Rows lie near named flat spaces through zero. A row that begins with a name and a colon came from that space; any other row is followed by the name of its block's space that it lies nearest.
tzrm: [-45, 0, -13, 39, -33, -1, -22, 1, -24, -7, 12, 49, 21, -5, -84, -15, 32, 20, -20, -87, -13, 31, 44, 23, 11, 4, 20, -4, -72]
zffs: [6, -18, -32, 6, -6, 26, 6, -21, -8, 22, 15, 2, -23, 44, -39, 4, -8, 26, -7, -26, -1, 17, 34, -26, -8, 30, -30, 37, -28]
zffs: [-12, 14, -35, -9, 2, -19, -31, 17, -23, -19, -7, -11, -21, 7, -1, -16, 37, -24, 17, 26, -72, 26, 1, -5, -25, -34, -15, -13, 29]
tzrm: [-30, -42, -38, -68, -3, 54, -21, -3, -24, -9, 12, 20, 31, 4, -26, -104, 13, -2, -31, 8, -27, -30, 76, -31, -3, 41, 1, -6, 42]
zffs: [-10, 7, -19, -2, -24, -39, -9, -4, -17, 19, 9, -8, -3, 5, 34, 5, 32, -27, 12, 20, -25, -22, -17, 14, -7, -33, 0, 4, 20]
gtpz: [2, -25, 13, -22, 24, 21, -2, 13, 9, -26, -10, -5, 9, -11, -3, -15, -13, -7, -15, 11, 2, 4, 3, 6, -10, 4, -2, -16, 32]
qsbn: [-47, -15, -32, -36, -9, 28, -15, 5, 20, 8, 11, -48, 10, -35, -13, -7, 27, 13, -24, -44, 1, -17, -14, 2, -51, 6, 17, -9, 68]
zffs: [23, -17, 16, -6, 69, 76, -5, -33, 39, -17, 22, 50, -3, 3, -25, -9, -58, 26, 4, -16, 71, -23, 13, 43, -12, 23, -11, 45, -44]
zffs: [25, -9, 3, 20, 28, -41, 45, -17, 19, -2, -1, -10, -45, 11, 33, 6, 52, -6, 21, -2, -38, 19, -39, 4, -22, -44, -39, 36, 11]
tzrm: [37, -9, 6, 6, -2, -29, 3, 13, 36, 1, 1, 1, 13, 37, 4, 57, 15, -47, 33, 18, -1, 43, -13, 15, 17, -17, -57, 26, -1]
qsbn: [23, 23, 6, 29, 20, -33, 8, 1, -13, -25, -11, 38, -20, 8, 13, -21, 25, -14, 36, 26, -41, 28, -2, 4, 12, -33, -18, 9, -35]
gtpz: [-25, -48, 22, -22, -1, -31, -18, -5, -34, -7, 5, 8, 1, 0, -2, -42, 23, -18, -53, 12, -37, -36, 23, 37, 1, -30, 18, -36, 22]
qsbn: [-15, 22, -14, -38, -16, 50, -22, 46, 21, -10, -25, -49, 47, -45, 4, 14, -47, 5, 6, 16, 44, 7, -12, -36, -15, 49, 30, -43, 66]
qsbn: [6, 23, -26, -12, 22, 19, -20, 5, 54, -2, 15, -40, -22, 20, -15, 68, 20, -25, 31, -18, -20, 42, -34, -3, -21, -17, -50, 31, 25]
tzrm: [-2, 8, 23, 6, -43, -62, -11, 24, 1, 32, -24, -36, 22, -31, 19, 17, -7, 21, -2, 28, 39, -14, -19, 4, -8, 6, 34, -49, 14]
gtpz: [24, 21, 37, -17, 53, -15, -29, 29, 35, -40, -27, -14, -8, -28, 11, -1, -11, -9, 23, 55, -7, 21, -26, 16, -15, -23, -6, -39, 25]
cftl: [-25, 11, -25, -1, -12, 3, -20, -10, -11, 8, 20, -5, -18, 22, -33, 9, 30, -7, -11, -33, -45, 11, 15, -10, 6, -10, -10, 9, -12]
cftl: [-10, 68, 43, 4, -15, -26, -23, 70, 65, -41, -26, -44, 46, -40, -7, 98, 25, -67, 29, -18, -21, 77, -59, -6, 52, -26, 2, -56, 27]
cftl: [-8, 13, -33, 18, -6, -8, 9, -33, -27, 33, 12, -6, -49, 13, -2, -23, 14, 47, 0, -14, -17, -17, 7, -23, -28, 3, 3, 25, -25]
zffs: [-20, 22, -6, -28, 0, 39, -24, 7, 29, -7, 15, 3, 35, -20, -5, 4, -2, -21, 9, -15, 17, -14, -2, 3, 14, 11, 11, 0, 14]
qsbn: [34, 59, 50, -31, 3, -31, -5, 3, 100, 39, 10, -53, 10, -1, 34, 77, 4, -23, 35, 27, 38, -9, -48, -30, 53, 8, -24, -1, 8]
cftl: [39, 11, 13, -25, 38, 8, -10, -17, 41, 16, 5, 3, -14, 11, 9, -18, -23, 24, 25, 45, 34, -19, 9, -13, -2, 22, -24, 17, -13]
gtpz: [18, 18, -8, 8, 33, 41, -22, -2, -8, -29, -2, 52, -12, 27, -57, -35, -24, 19, 18, 3, -15, 40, 55, -23, 20, 28, -23, 12, -66]
tzrm: [-37, -33, -6, -15, -44, -25, -19, -8, -53, 22, 16, 10, 26, -1, 25, -20, 9, -29, -39, 12, -6, -66, 13, 40, 5, -22, 38, -21, 23]
cftl: [8, -51, -27, -25, -11, 28, 26, -12, -19, 9, 12, 5, 16, 31, 28, -11, -8, -30, -11, 16, 4, -23, 15, -4, -1, 12, -22, 33, 40]
cftl: [-1, 5, -3, 28, -1, -42, -40, -10, -26, 22, 5, -8, -31, 2, 17, 45, -25, 9, 4, 29, 22, -31, -34, 71, -46, -46, 20, -8, -14]
tzrm: [-33, -22, -28, -13, -15, 19, -7, -31, -50, 11, 34, 16, -11, 28, 7, -17, 11, -27, -35, -14, -38, -49, 21, 15, 9, -19, 10, 18, 6]
qsbn: [-3, 38, -12, -1, 39, 43, -20, -19, 27, -6, 18, 8, -23, -11, -9, 7, -14, 18, 23, -18, 16, -11, -15, 11, -19, -2, 1, 27, -22]
zffs: [6, 14, -15, 23, 13, 25, -5, -28, 0, 4, 24, 39, -23, 36, -41, 6, -2, 12, 11, -35, -5, 15, 27, 0, 16, 7, -24, 44, -69]
gtpz: [8, 23, -26, 13, -13, 11, 1, -12, 35, 35, 18, -23, -7, 15, -3, 63, -7, 10, 29, -26, 37, 8, -26, -4, -13, 12, -20, 42, -12]
cftl: [-6, 17, -37, 25, -37, 1, 20, 2, -15, 18, 4, -34, -19, 31, -5, 59, 12, -10, 7, -32, -29, 38, -16, -39, 6, 2, -19, 23, 2]
zffs: [-18, 35, -4, -62, -9, 57, -62, 7, 66, 10, 35, 16, 73, -8, -27, 13, -10, -39, 20, -10, 47, -27, 26, 3, 48, 38, -2, 7, -1]
gtpz: [5, 1, -9, 0, -5, 16, 15, -34, 37, 58, 22, -40, -22, 3, 3, 39, -24, 53, -5, -30, 68, -35, -23, -8, -29, 31, 1, 35, -5]
qsbn: [-17, 44, -6, 35, -18, -20, 1, 22, 0, 3, -22, -49, -18, -38, 4, 47, -1, 29, 11, -24, 4, 27, -51, -10, -32, -10, 31, -27, 10]
qsbn: [21, -12, 34, -7, -49, -67, 27, 17, 17, 43, -24, -34, 26, -3, 14, -5, 13, 21, -9, 27, 26, 2, 10, -46, 29, 36, 2, -33, 10]
zffs: [0, -13, -54, -15, -16, 15, -2, 11, -20, 11, -10, -38, -12, 14, 4, -3, -5, 11, 8, 21, -14, 17, 5, -34, -45, 18, -16, 6, 49]
cftl: [2, 19, 21, -25, -23, 0, 32, 13, 41, 19, 2, -75, 15, -6, 59, 84, -4, -47, -5, 2, 11, -13, -64, -33, 35, -1, 1, -7, 70]
gtpz: [-6, 42, -17, 46, -29, -32, -6, 35, 20, -1, -15, -46, -2, -15, 1, 104, 15, -17, 38, -29, -1, 62, -67, 15, -25, -32, -5, -4, 11]
tzrm: [39, 52, 25, -42, 36, 16, 35, 27, 67, -18, -41, -30, 17, -58, 50, -61, -4, 30, 51, 57, 24, 10, -18, -91, 10, 51, 1, -22, 46]
cftl: [-11, 3, -37, -3, -26, 7, 21, -20, -14, 32, 19, -32, -20, 23, 24, 24, 15, -9, -4, -15, -19, -17, -15, -28, -3, -1, -8, 30, 24]
cftl: [26, 28, -11, -10, -3, 16, -6, 30, 44, -13, -5, -8, 34, 12, 14, 57, -6, -54, 52, 22, 10, 43, -22, -12, 23, 4, -39, 17, 20]
tzrm: [-16, -14, -23, 43, -18, 10, -26, -18, -22, 11, 27, 50, 5, 28, -56, 32, -10, 5, -4, -55, 23, 9, 24, 59, -7, -8, -3, 33, -73]
qsbn: [-8, 17, -12, -7, 19, 34, -12, 20, -23, -44, -17, 25, 19, -35, 20, -42, -20, -11, 19, 27, -5, -4, -1, 6, -12, -4, 26, -18, 19]
gtpz: [12, -37, 0, -34, 20, 70, 42, -28, 15, 7, 14, 10, 16, 4, 20, -36, -36, 14, -19, -5, 49, -44, 18, -24, 8, 49, -3, 36, 21]
zffs: [10, -34, 4, -7, 9, -22, 15, -3, 0, 3, -7, -20, -21, 12, 1, -10, 17, 7, -16, 9, -20, 8, 1, -4, -20, -8, -20, -2, 24]
tzrm: [31, 46, 37, -10, 11, -34, -14, 6, 64, 19, -5, -19, -7, 4, -17, 19, 12, 17, 28, 17, 9, 25, 0, -39, 36, 19, -25, -11, -32]
gtpz: [23, 34, 16, -16, 14, -7, 3, -4, -10, -9, -10, 45, 11, -10, 34, -82, -1, 2, 31, 63, -9, -27, 31, -36, 41, 16, 10, -9, -25]
zffs: [-36, 0, 4, -16, 34, -3, -23, 8, -14, -47, 0, 3, -7, -45, 27, -31, 34, -34, -11, 5, -50, -25, -33, 54, -32, -66, 29, -29, 51]
tzrm: [-24, -26, 31, 11, 1, -37, -7, 22, -13, -33, -14, -9, -6, -9, -38, 3, 37, -14, -44, -31, -57, 38, 2, 22, 4, -36, 6, -47, 9]
tzrm: [22, -32, 3, 10, 40, 25, -12, -8, 0, -14, 2, 14, -16, 14, -5, 27, -50, 4, -1, 15, 37, -2, -10, 56, -39, -12, -13, 17, -6]
gtpz: [1, -28, 41, -5, 48, 10, -5, -17, -50, -40, -10, 56, -29, 5, -32, -100, -18, 30, -50, 21, -39, -18, 64, -1, 22, 3, 20, -34, -45]
qsbn: [-34, 36, 21, 18, -11, -7, -8, 4, -27, -9, -9, 11, 5, -49, 0, -29, -3, 26, -17, -20, 1, -26, -4, 3, 12, -4, 65, -42, -24]
qsbn: [1, 20, -3, 7, 25, -16, 11, -7, 10, -10, -3, -1, -17, -34, 46, -16, 23, 1, 29, 13, -5, -20, -44, 22, -34, -37, 10, 10, 20]
gtpz: [-6, 1, 12, 50, 14, -33, -6, 9, -6, -9, -18, -45, -65, 1, -50, 58, 3, 45, -24, -43, -28, 60, -30, 14, -46, -28, -2, -25, -20]
qsbn: [43, 25, -15, 8, 44, 27, 22, -9, 14, 0, -25, 15, -9, -45, 60, -52, -54, 64, 63, 60, 81, -32, -27, -5, -63, 28, 16, 25, 3]
gtpz: [-41, 7, 15, 39, -34, -4, -15, 2, -49, 0, -2, 24, 17, -32, -23, 2, -27, 25, -36, -41, 27, -24, 6, 37, 7, -1, 70, -37, -44]
cftl: [0, -31, 18, 27, -21, -30, 19, 10, -31, 4, -18, -29, -20, 15, -18, 33, -11, 15, -41, -13, -13, 27, -2, -5, -2, -3, 5, -27, -1]
cftl: [3, -30, 3, -13, -11, -7, 3, 3, -4, 7, 2, -26, -11, 39, -24, 25, 7, -16, -31, -5, -32, 24, 18, -21, 16, 5, -28, -5, 15]
tzrm: [-39, 9, -19, -26, -54, -11, -22, -11, -47, 60, 1, -37, 7, -30, 26, -45, -27, 54, -35, 26, 37, -88, 16, -27, -21, 37, 73, -43, 26]
zffs: [-41, -2, -6, -9, -29, 19, -14, 25, -50, -11, -20, -19, 34, -55, 34, -14, -43, 1, -28, 16, 28, -46, -18, 19, -24, 3, 77, -56, 53]
[-11, -44, -4, -28, 36, 39, 5, -52, -3, 8, 39, 40, -5, 0, 22, -53, -4, 2, -24, -7, 26, -85, 12, 51, -20, -11, 8, 42, 4] : qsbn
[-15, 35, 24, 7, -7, 5, -9, -2, -13, 3, -9, 23, 13, -37, -14, -48, -22, 47, -9, -6, 29, -26, 24, -19, 23, 32, 53, -33, -45] : qsbn
[20, 2, -15, 23, 27, -9, 6, -14, 8, -8, 12, 4, -39, 31, 9, 40, 18, -24, 27, -2, -29, 25, -29, 26, -18, -43, -42, 42, -9] : qsbn
[-9, 40, 5, 40, -15, 12, 6, 29, -21, -28, -28, 16, 22, -37, -4, 8, -28, 13, 17, -15, 18, 29, -11, -9, 11, 12, 40, -26, -27] : gtpz
[-4, -6, 24, -7, 14, -29, -20, 9, -1, -18, -3, -1, 0, -9, 15, 6, 13, -31, -7, 23, -22, -9, -17, 39, -1, -41, 5, -25, 19] : gtpz
[3, -6, -4, 27, 12, 16, 8, -32, -29, 15, 6, 30, -21, -6, 2, -28, -39, 54, -7, -5, 45, -39, 9, 21, -27, 12, 28, 18, -45] : cftl
[0, -5, 18, 8, -8, -23, 1, 6, -3, 7, -7, -30, -16, 8, -9, 32, -3, 4, -22, -4, -9, 13, -10, -4, 4, -6, 1, -21, 3] : cftl
[1, 45, -29, 5, -9, 15, -27, 16, -13, -6, -7, 10, 15, -12, 19, 7, -24, -11, 44, 32, 12, 0, -10, -1, -7, 1, 13, -1, -1] : zffs
[26, -76, -56, -41, 6, 75, 42, -40, -24, 16, 27, 44, 13, 63, 14, -68, -21, -9, -4, 20, 15, -34, 66, -31, -1, 53, -50, 81, 18] : cftl
[-7, -29, -10, -40, -12, -31, -26, -24, 12, 48, 26, -20, -9, 23, -4, -20, 31, 7, -20, 15, -4, -44, 22, 7, -16, -1, -17, 6, 20] : gtpz
[13, -6, 24, 4, -25, -30, 3, 4, -3, 23, -7, 0, 18, 4, 9, 9, -18, 5, -6, 23, 31, -14, 7, -1, 23, 15, 10, -16, -14] : zffs
[11, -21, -60, -10, -64, -15, 24, 21, -20, 43, -14, -59, 17, 23, 44, 33, -2, -13, 20, 36, 10, 10, -15, -43, -31, 24, -21, 14, 73] : tzrm
[0, 14, 24, 33, 30, -7, -29, -7, -10, -26, 10, 30, -26, 13, -22, 41, -13, -20, -3, -11, -18, 12, -13, 58, 10, -47, 0, -1, -51] : gtpz
[-3, -31, -34, -16, 17, 62, -13, -2, -2, -15, 17, -8, -2, 29, -10, 43, -32, -33, -8, -9, 3, 7, -5, 25, -26, -4, -25, 30, 34] : qsbn
[-28, 31, 12, -13, 15, 12, -63, -26, 17, 17, 40, -2, -19, 5, -25, 42, -12, -7, -18, -21, 7, -44, -8, 46, 9, -25, 17, -3, -31] : cftl
[-1, 23, 0, 33, -10, -30, 23, 16, -11, -8, -28, -5, -6, -35, 13, -17, 17, 29, 19, -4, -5, 23, -20, -16, -18, -5, 21, -17, -5] : cftl
[10, -5, -11, 32, -17, -29, 61, 0, -12, 11, -18, -36, -28, -2, 35, 17, 22, 16, 5, -13, -16, 22, -37, -33, -20, -8, -6, 13, 23] : zffs
[-15, 18, -6, 30, -34, -53, -1, 25, -32, -6, -22, -11, -5, -11, -3, 2, 36, -3, 5, -3, -47, 36, -7, -11, -1, -23, 13, -32, -2] : gtpz
[29, -12, 36, 3, 2, -47, 11, -27, 36, 32, 22, 21, -2, 32, 4, 15, 26, -11, 5, 3, 14, -15, 5, 19, 37, -12, -32, 28, -42] : zffs
[-18, -12, -26, -43, 28, 94, -33, 0, -3, -30, 15, 24, 28, -5, -17, -28, -45, -15, -9, 1, 20, -24, 29, 12, -9, 26, 9, 8, 23] : qsbn
[14, 22, 13, -10, -10, -22, 13, 18, 27, 14, -23, -32, 17, -38, 41, -5, -6, 19, 23, 33, 37, -11, -28, -24, -10, 17, 17, -22, 32] : qsbn
[-6, -23, -8, 3, -33, -30, 7, 24, -7, -4, -9, -9, 24, 8, -4, 14, 34, -32, -3, -6, -27, 32, 1, 2, 5, -12, -15, -10, 25] : tzrm
[-7, -7, -46, 16, -30, 10, 5, -15, -15, 29, 13, -1, -19, 42, -53, 2, 18, 30, -3, -44, -18, 34, 40, -39, -6, 31, -28, 34, -34] : gtpz
[35, 28, 25, -6, -22, -54, 13, 21, 37, 28, -22, -36, 23, -18, 61, 31, -5, -9, 40, 60, 41, -7, -42, -18, 12, 5, -1, -16, 28] : tzrm
[21, 11, 23, 13, 39, -18, 9, 18, 33, -24, -23, -45, -36, -15, 12, 49, -1, 2, 12, 10, -11, 41, -56, 7, -31, -30, -16, -14, 29] : gtpz
